Table B holds the same points as the rows below and some others, measured another way and shuffled. Each row below is followed by which row of B it is.
B:
1: [  20   32   32  -73  124 -390   12  117  104 -154 -182  -26  200  -58
 -121  412  -43 -118  -28   77  115  147  198 -167  346  461  117  -92
  164  146  -12 -176 -124  -60   93  -57]
2: [ 120  116 -195  131  306 -369  -14   56  -49  377 -200 -107 -181 -104
 -333  333   52 -211  243  -92  -54 -118  434 -345  179  420  233 -136
  239  -43  -52 -210 -170   59   47   80]
3: [ -96   16  -20  426  -37  303  -41  108 -120  416 -112  137 -104  224
   -1 -401   61  140  432  -60  -99 -359  -25  -57 -291 -143  -12  -14
  -70 -126 -103  141   87  174  -22 -203]
4: [ -97  108    9  142  189    6 -187   83 -179  424  -84 -261 -169  105
  114 -162  163   18  247   69 -208 -460 -116   37 -219 -177  -54   70
  117  -98   -8   83 -168   44  -58  -92]
5: [-130   14  134  238   15  101 -143  112  -36   44  -13 -121    6  179
  353 -271  -14  272  225   88  -35 -136 -197  162 -261 -177  -96  127
  -13   55  -94  201  -55  -45   62 -202]
6: [ 119  -28  -55   -6  -33 -139  179   75   87  -43  -69  164  202  -31
 -201  200    5  -97   -6   -7  120  151  183 -203  266  367  160 -105
  -45   -2   23 -152  -38   84   29    0]
7: [ -79    0  117  126 -136  297  -39  115  -15  110   65  -37   82  177
  304 -384  111  189   63  162  -82 -236 -331  185 -228 -334 -139  120
 -185  -86   54  229  -43   82  -71 -176]
8: [-301  -90  214  171 -282  398   13  209  -66   43 -246  386  408  349
  -39 -367   96   47  175  112   -4 -367 -327   13  -33  -96 -150  -75
 -106  -19  -12   78  238  196  -94 -428]
9: [ 286   97 -310  225  -90  154  233   70   65  602  -84  266 -125  -78
 -535    1  170 -260  118  -50  -71 -179  395 -396  182  171  228 -225
 -196 -340  141  -99  -30  367 -133   87]
10: [  43  -71   37  -68  -96  278  116   14 -124  164  222  -74   95  120
  232 -377  220   92  -16   77  -97 -246 -404  154 -228 -339  -58  154
 -238 -204  118  120 -104  149 -150   18]
11: [-186 -178  341 -124 -183  100   37  108   31 -564  137    5  497  234
  569 -236  -41  332 -119  181  163  170 -562  348 -108 -132 -175  209
 -151  193  -34  159   -4 -133   56 -236]
12: [ 447  -55 -269   34  -66   50  390  -75   94  152  332   76  -64 -144
  -73  -46   69   10  -44 -130   95  298  188 -164   28  111  271   15
 -346 -236   91  -44 -156  184  -30  323]
13: [ 526   67 -316 -159  -45   36  336  -68  115  365  397 -153 -164 -256
  -88    3  240 -150 -278   55  -71   94  108 -118   89  -88  205   50
 -383 -385  302  -16 -335  240 -166  416]
14: [-571   25  426  378   87 -163 -436  309    3 -312 -536   38  292  360
  292   13 -240  286  417  167   85 -145 -102  106  -45  218 -214  -22
  392  461 -322  124  155 -253  249 -654]
15: [ 144   69  -19  -86  100   55  -42   -6  -61  232  322 -466 -172  -28
  442 -244  204  149  -76  157 -178 -197 -319  256 -291 -426  -69  260
 -154 -177  147  202 -357    9  -95  140]
16: [  63  101  -91    7  158 -332   10  111   49  174 -245   -5   47  -84
 -330  383   49 -243   53   45    8  -62  325 -292  339  431  158 -163
  168    5   27 -210 -133   58   27  -21]
17: [ 126   49 -146   92   37  -83  114   79   20  295 -125  117   10  -39
 -327  144   89 -179  104  -20   -9  -95  257 -280  202  274  168 -147
   -7 -126   47 -136  -61  173  -34   15]
18: [  26 -135   32   73   10  100  117  -18 -122  -41  212  -44   74  131
  302 -293   42  237  175  -93   45   23 -240  111 -276 -103   32  163
 -127  -34  -93   84  -60   17   18   26]
19: [-165    7   93   -9  280 -187 -158   37 -246  137  -74 -305   -6  125
  201  -36  112   46  233    8 -114 -326 -202   77 -170  -20  -23  115
  235   40  -94  -12 -176  -66   11  -69]
20: [  23  143 -145  224  131 -217  -36  158   33  406 -399  142  -45  -26
 -522  310   45 -286  239   -4  -41 -208  473 -415  315  459  176 -276
  197  -50  -17 -196  -22  152   13 -116]
21: [   4 -111   50   95   23  117   74   -1 -130    6  174  -56   48  145
  304 -308   50  241  196  -72    9  -41 -247  126 -293 -137   11  158
 -111  -35  -87   99  -57   23   16   -7]
22: [  70   26 -104   27  -20  -31  142   96   -4  256 -159  182  124    9
 -362  124  127 -226   60   12   -8 -160  166 -266  237  261  135 -155
  -17 -123   76 -158  -21  205  -74  -33]
23: [-234  -73  202   84   91  -33 -120   93 -136 -110  -68  -99  172  217
  315 -161   -6  204  223   36   16 -148 -280  146 -179  -27  -80  112
  113  132 -139   70  -26  -87   68 -217]
24: [  64   46 -128  132 -158  139  163  158   54  375 -250  362  137   41
 -515   44  152 -281   71   41  -25 -243  218 -341  291  239  118 -249
 -104 -200  122 -132   75  314 -131 -113]
25: [ 215   56 -225  178  -49   93  190   66   24  453  -62  197  -71  -39
 -388   -6  132 -181  128  -45  -44 -146  277 -308  130  159  188 -162
 -146 -251   88  -84  -32  281  -96   51]
26: [-197 -122  186   89 -156  250   33  118  -94  -82  -46  171  311  278
  190 -332   61  170  150   55   41 -175 -363  114 -140 -117 -107   57
 -109   17  -50  100  105   82  -33 -259]
27: [ 182   51 -135  112    6  -99  125   82  115  160  -59   92   19  -69
 -212  157   24  -95   43    4   45   82  282 -230  201  284  170 -110
  -65  -73   42  -81  -81  118   15   34]
28: [-202 -125  218 -111    9   -4   -4   73 -146 -195   -9  -39  327  207
  264 -129   75  110   60   67   32 -140 -399  150  -79  -21  -85  120
   34   87  -48    4  -28  -36   -9 -169]
29: [  43  -51  -67  248  -36  -98  156  109   82  -11 -205  342  165   49
 -284  139 -107  -28  246 -123  171  169  336 -307  211  489  197 -184
   11   58 -131 -145  111   95  110 -113]
30: [  -9    8  173 -268   53  -20  -76   32  -42 -108  271 -454  114   39
  570 -170  175  165 -227  275  -99 -117 -528  372 -180 -374 -161  290
  -91  -17  144  180 -318  -97  -68   17]
31: [-142  -20  238   33   36  -37 -153  104    6 -241   77 -244  146  141
  554 -165  -41  311   41  169   23   25 -342  290 -206 -167 -144  218
   -1  166  -68  203 -131 -175   88 -175]
32: [ 171   67  -85  -87  111 -254   75   50   74   80   17 -140   22 -126
  -68  246   66 -112  -82   77   17   75  155 -124  209  227  133  -13
    5  -38   87 -101 -224   22    8  108]
33: [ 119   82  -80   37  187 -362   -2   78   88   60 -109 -120  -19 -111
 -126  350  -25  -89   49   27   48  114  303 -192  232  388  165  -69
  136   55  -14 -132 -195  -32   91   44]
34: [ -48  118   36   23  214  -44 -206   59 -155  338   54 -446 -194   55
  296 -157  180   69  112  153 -231 -401 -231  161 -254 -293  -91  171
   85  -99   53  135 -282  -18  -58  -20]
35: [ 110  -81  -91   77 -243  219  319   91   51  139  -68  446  275   73
 -356  -70  105 -145   30  -37   86  -21   85 -261  217  212  141 -168
 -245 -172   79 -115  126  294 -100  -58]
36: [-164  -73  171  412 -137  251  -65  143   23  -96  -48  163  123  273
  342 -392 -123  387  334    9   88   17 -153  129 -287 -100  -85   71
 -113  113 -191  238  137  -15  121 -312]
37: [  42 -129   27  143   58   99   87  -44 -143    2  234  -99  -21  138
  379 -342   13  312  259 -126   26   29 -231  138 -373 -146   40  195
 -119  -32 -134  125  -76  -14   52   47]
38: [ 278   64 -152 -121  124 -257  138    4   76  125  120 -183  -42 -178
  -62  250   97 -124 -125   50    9  115  175 -132  187  196  179   10
  -46 -102  123 -106 -280   43  -14  215]
39: [-430  -45  225  178  -69  189 -130  222 -196  158 -439  288  340  361
 -160 -196  114  -66  326   78  -73 -558 -233  -72    2   47 -136 -123
  166   43  -90  -32  215  143  -70 -473]
40: [-117  -22   27  287  201  -28 -108   42 -204  214  -58 -117 -123  168
  170 -207   -1  185  447 -123  -57 -209  -36   11 -311   -7   29   76
  137   28 -204   56  -46  -19   73 -106]
41: [-370  -94  205  199 -144  269  -44  198 -161   78 -333  345  367  367
  -97 -280   82   15  313   41  -19 -431 -261  -42  -41   18 -122  -99
   48   27  -96    8  238  157  -58 -436]
42: [  69 -140    4  -54   28  164  174  -72 -218   80  313 -120   47  124
  309 -373  165  174  119  -99  -35 -126 -381  152 -324 -246   26  212
 -178 -152   -7   64 -119   82  -73  118]
43: [ -72   -8   81  -21   36 -264   37  149   72 -159 -247  120  297   37
 -159  313  -41 -110   23   65  125   84  135 -173  327  442   86 -120
  134  144  -37 -172  -14  -18   76 -154]
44: [  87  -42  -37  236   46  148   39   -8  -83  169  224 -136 -155  100
  337 -365   25  287  264  -83  -35  -31 -135  112 -386 -221   35  168
 -149  -91  -88  179 -105   32   33   40]
45: [ 305   -8 -306  462  166 -140  192  -40   23  286   44  127 -300  -71
 -199   38 -132  108  467 -351  112  276  570 -351  -80  408  360  -95
  -33  -64 -219  -77  -26   90  177  180]
46: [ 125 -179 -123  386  171   81  161 -131 -245  142  275  -20 -224  147
  293 -411  -73  395  578 -410   68  110    3   -3 -543   -7  196  169
  -76  -48 -315   77   -5   11  139  141]
47: [-180   58  145   76    6  111 -167  151  -70  162  -99 -135   76  174
  205 -207  125   74   99  190 -128 -369 -277  134 -133 -219 -149   81
   23  -26   31  140  -77   30  -57 -235]
48: [-111  -70  131  354  -33  117  -65   96   -4  -96   16   32   50  208
  374 -306 -124  378  323  -31   83   72 -124  126 -297  -60  -44  116
  -58  123 -201  203   51  -67  152 -208]
49: [ 178   57 -130  106  160 -330   63   46   86   57  -53  -58  -56 -112
 -130  302  -57  -45  110  -48   90  203  359 -218  189  407  215  -74
   85   42  -57 -127 -153  -16  121   79]
50: [ 253   51 -202  158  233 -343   89   -1   63  137   20 -111 -172 -147
 -109  272  -63   -6  183 -136   74  241  428 -244   97  401  273  -50
   71    4  -84 -123 -192  -15  129  179]
51: [  30   -2   24   -1 -104  -86  125  143  132  -71 -167  215  288   14
 -208  197   16 -122  -51  100  109   78  126 -181  324  331   85 -135
  -38   30   51 -119    4   95   11 -125]
52: [-238  166  223   88  259 -233 -414  163  -35   48 -139 -500  -79   91
  459   14   11  187  112  278 -143 -271 -201  254 -166 -166 -189  171
  257  175  -51  190 -258 -217   91 -240]
53: [ 229    3 -109    9  -41  -90  194   47  133   19   79   55   76  -84
  -76  126   23  -35  -62   20   86  202  169 -141  173  217  160  -36
 -150  -64   65  -66 -125   80   14   89]
54: [ 157  -17  -58  121   33 -216  133   59  155 -147    0   79   91  -53
  -14  201 -123   74   72  -45  176  357  266 -160  170  390  183  -41
  -31   94  -75  -68  -72  -32  145   24]
55: [ 328  287 -300   11  339 -355  -84   27   39  645    2 -462 -449 -285
 -206  326  194 -265  -12  104 -226 -213  403 -224  136  100  187  -33
  105 -235  182  -71 -455   77  -64  265]
56: [-242  -14  178   17  268 -265 -205   85 -182  -56 -148 -258   90  152
  244   51   17  102  246   34  -28 -202 -174   87 -106  103  -48  101
  303  167 -153  -18 -120 -150   86 -168]
57: [ 285  -66  -58 -201 -134  -29  308    8  155 -167  258   22  232 -102
   72   75   73   -4 -284   83  122  306  -55  -12  180  104  118   53
 -286  -93  166  -44 -170   84  -45  170]
58: [  27  107  -55   28  251  -67 -140   20 -184  443   67 -417 -249   11
  181 -130  212    9  155   70 -231 -402 -137   66 -240 -235  -12  138
   72 -159   51   72 -291   37  -76   67]
59: [ 198  104 -118  -85   58 -223   91   80  131  140  -31  -79   33 -148
 -176  290   91 -189 -145  120   -5   40  211 -177  301  246  136  -75
  -21  -81  149 -114 -216   75  -31   88]
60: [-221  137  135  179  250 -140 -340  146 -118  238 -190 -349 -127  127
  251  -59   51  106  254  158 -170 -391 -107  109 -188 -109 -108   88
  252   73  -69  127 -176 -100   44 -219]
61: [ -13  -77  -21    8 -120  372  145   37 -214  364   76  100  103  182
  -29 -416  280  -41  118    4 -142 -448 -338   10 -182 -282  -29   41
 -211 -284  104   44    2  277 -216  -36]
62: [ 247  -28  -77 -252  -31 -114  250    3   81  -44  190  -56  181 -117
  -20  142  136 -123 -256   81   55  149  -34  -51  219  123  128   25
 -176 -120  176 -102 -214   88  -79  187]
63: [ 213 -139  -77  160 -193   28  347   35  178 -223   99  372  241    7
  -79   16 -128  119   62 -132  274  472  212 -181  146  365  221  -66
 -257   24  -72  -59   94   94  108   30]
64: [ 196 -110 -171  382 -119   61  314   42   99   32  -24  449   74   35
 -252  -30 -139   92  313 -255  225  324  394 -325   72  424  277 -157
 -176  -27 -154  -86  158  159  130    0]
65: [ -76 -170  111  153 -103  229  125   31 -102 -108  119  132  196  230
  285 -380    2  279  228  -78   83    5 -291  114 -268 -104  -16  121
 -162   12 -123  107   76   52   32 -122]
66: [ -60  114  -31   47  170 -342  -75  166   21  192 -390   32   88  -25
 -376  404   45 -278  117   75  -12 -178  317 -307  362  474  115 -202
  271   49   -2 -221  -79   44   26 -140]
67: [ -16 -339  285  168 -378  319  276   24  167 -834  404  278  484  276
  775 -500 -269  707   42  -47  392  693 -459  375 -325 -105  -60  268
 -449  248 -215  294  174 -135  220 -163]
68: [ 161 -145   79 -153 -241  -44  312   65  252 -512  165  220  466  -28
  123  126  -78   99 -277   90  287  524  -69    6  276  275   95   19
 -278   99   67  -44  -20    1   62    4]
69: [ 129 -133  -64   30 -130  399  237  -49 -172  246  337   23   22  138
  213 -535  219  156  105  -70  -73 -195 -380  118 -357 -373   11  173
 -347 -286   64  132  -51  219 -152  106]
70: [-280 -112  226  164    3   18  -81  125 -102 -193 -160  100  280  273
  219 -161  -56  214  282   -1   86  -83 -221   77 -125   91  -74   49
  102  187 -193   46   99  -68   96 -303]
71: [ 464  -87 -218   31 -239  189  442  -50  188   21  400  174   42 -117
   17 -151   46   96 -144  -65  143  397   95  -87   27   26  218   35
 -494 -230  139   39 -101  203  -38  275]
72: [  34 -116   49  203  -86 -186  178  111  199 -410 -130  347  328   56
  -57  214 -256  140  134  -89  332  508  278 -193  249  571  179 -114
  -25  244 -186 -104  125  -52  226 -142]

[  98  397   40  -76    2    9  187   85   -5   23   78   48   67  -72
  -34  315  -49 -145 -236   98 -333  355  -45 -181  -50  -76  147  -14]
40
[  -4   32  154  -96  -22  100   26   35  103  155  128  142  170 -206
  108  163  102   81 -157  105  -70  130  138  -25   39  -87  -70 -102]
60
[ -55  304   17 -125  -91   61  149  145 -120  127  243   88  121  -13
   31  284   50 -103 -290  -38 -294  387 -318  -64  -73  -85  140   42]
20
[-306 -261   22 -139   93  -95  -90  118  111 -348 -168   91 -142  -65
  -36  -72   -5  -56   94   12 -133  139   28   45 -138  -71  101  -66]
36
[  -2 -373   42    9   58  171 -313 -172  147  -45  -59  -47 -100  -20
  201 -271   77  326  212  -25  304 -160  286  172   55  113 -230 -203]
62
[-100   -8   90  -83   35   11  -62  -14  107   52   97   80   89  -89
   15   20   20    2  -33   61  -80  116   56   51  -12  -62  -41   55]
23
[ 187  462   37  -29   77    2  108  -59   53   71   73  -19   66  -46
  -87  238 -133 -129 -148  128 -293  290   82 -173  -14  -22   71   92]
50
[-474 -379   61 -215 -110   25  -47  279  -32 -118  109  218   27  -83
  142    1  217   28 -106 -113  -71  192 -302  168 -127 -148   85 -117]
39
[ 273  506  -65   86  -25  107   40  -98  -52  185  190 -150   58  175
   14  101  -92  -90 -142   35 -144  291 -106  -75   28   82   53  114]
21
[-275 -330   28 -105  -61  -12   30  348   89 -398 -230  145 -125  -90
  147   15  153  -33  -41   68  -81  198   20  -22 -135 -100  176 -374]
3
[ -39  109  130  -88  -26    9  119  155  115   25   43  147  136 -179
   50  203   64  -75 -186  167 -189  235   99  -89  -20 -131   63 -103]
2
[ 267 -223  -31  195  -67  269 -234  -95  145  -48 -135 -173 -124  112
  344 -290  126  304  153   81  408 -115  367   80  112  199 -173 -408]
13
[ -98 -144   17  -85   35   53  -92   23   56 -139  -54   34  -85  -46
   76  -24   37   87   29  -19  -30   99   56   30  -57    0    3 -140]
27
[ 130  436   99 -112   40   71   72 -130  -11  323  311   51  203 -114
  -46  300  -55   -5 -222   26 -255  256  -50  -76   21  -51  -44  185]
56
[-125  -60   17  -38    8   19 -131  -18   67    1   86    0   17   38
   39 -111   19    2   29    1  -18  112  -43  109  -27   -6  -19   67]
6
[ -88 -151   50 -122   63  103 -177 -125   42   32   88   34  -19  -71
   66  -38   30  193   56  -86   28   20   43  104  -19   16 -126  -22]
28
[ 151  -35  -78  188 -136  164  -99   87   62  -65  -63 -153  -69  213
  255 -213  112   40   20   90  205  102   73   61   44  120   14 -262]
69
[-153 -267   85 -103   61   18 -103   43  163 -180 -120   97  -59 -151
   81  -46   64  101   62   54    9   28  206   40  -40  -41  -36 -184]
5
[-507 -154  185 -347  137 -170  -40   58  101  -41  151  301  127 -292
 -178  146  -12  -92  -63  -18 -355  183 -123   91 -146 -244   23  263]
14
[ 256  395   22   19 -121  205  124   33  -71  284  254  -13  159   12
  156  252   77   33 -282   48 -100  288  -76 -102   51   13   12  -91]
4
[  24   -5  137 -136   46  106    6  -22   88   62   51  123   71 -239
   93  198   60  159 -107   54  -74   92  195  -66    5  -57  -82 -163]
19
[  -8 -148  -15   56  -83  147 -166    5   52   17   54  -52   -9   97
  205 -185  117  123   32   -1  174   42    9  135   27   65  -68 -138]
7
[ 185   92  -15  121  -51  130  -69  -28   96   35   -2 -108   -1  100
  155  -93   37   42   -5  114   99  101  151    6   54   84  -25 -142]
42
[-266 -162   95 -159   71  -17 -142  -48   86   25  132  116   58  -94
  -11  -42   22   46   21  -38  -75   75  -42  140  -51  -76  -64  132]
43
[-202 -432   49  -95  168   55 -395 -263  160  -72   -8  -18 -107  -26
   35 -335  -14  262  302 -102  193 -185  179  260   -7   75 -235   62]
11
[ 106 -180  129  -22  -34  188  -28   56  163  -10  -81   88   31 -213
  261   68  170  247  -55  135  140    1  376  -48   66   -1 -122 -428]
58
[ 383  460  -20   92  -10  211  -42 -243  -39  350  268 -165  104  123
   86   78  -54   93 -110    9   -1  158   15  -31   98  127 -107   82]
38
[-110   44   21  -98  101  -63  -25   15   91 -184  -71   34  -73  -38
  -75   41  -83  -93   12   44 -205  196   43  -38  -95  -42   88   32]
48
[-286  -48  -44 -173  -90   61   -4  157 -169  -40  192   86  -16   74
   73   82  103  -13 -147 -201 -171  299 -450   92 -138  -56  130    2]
41
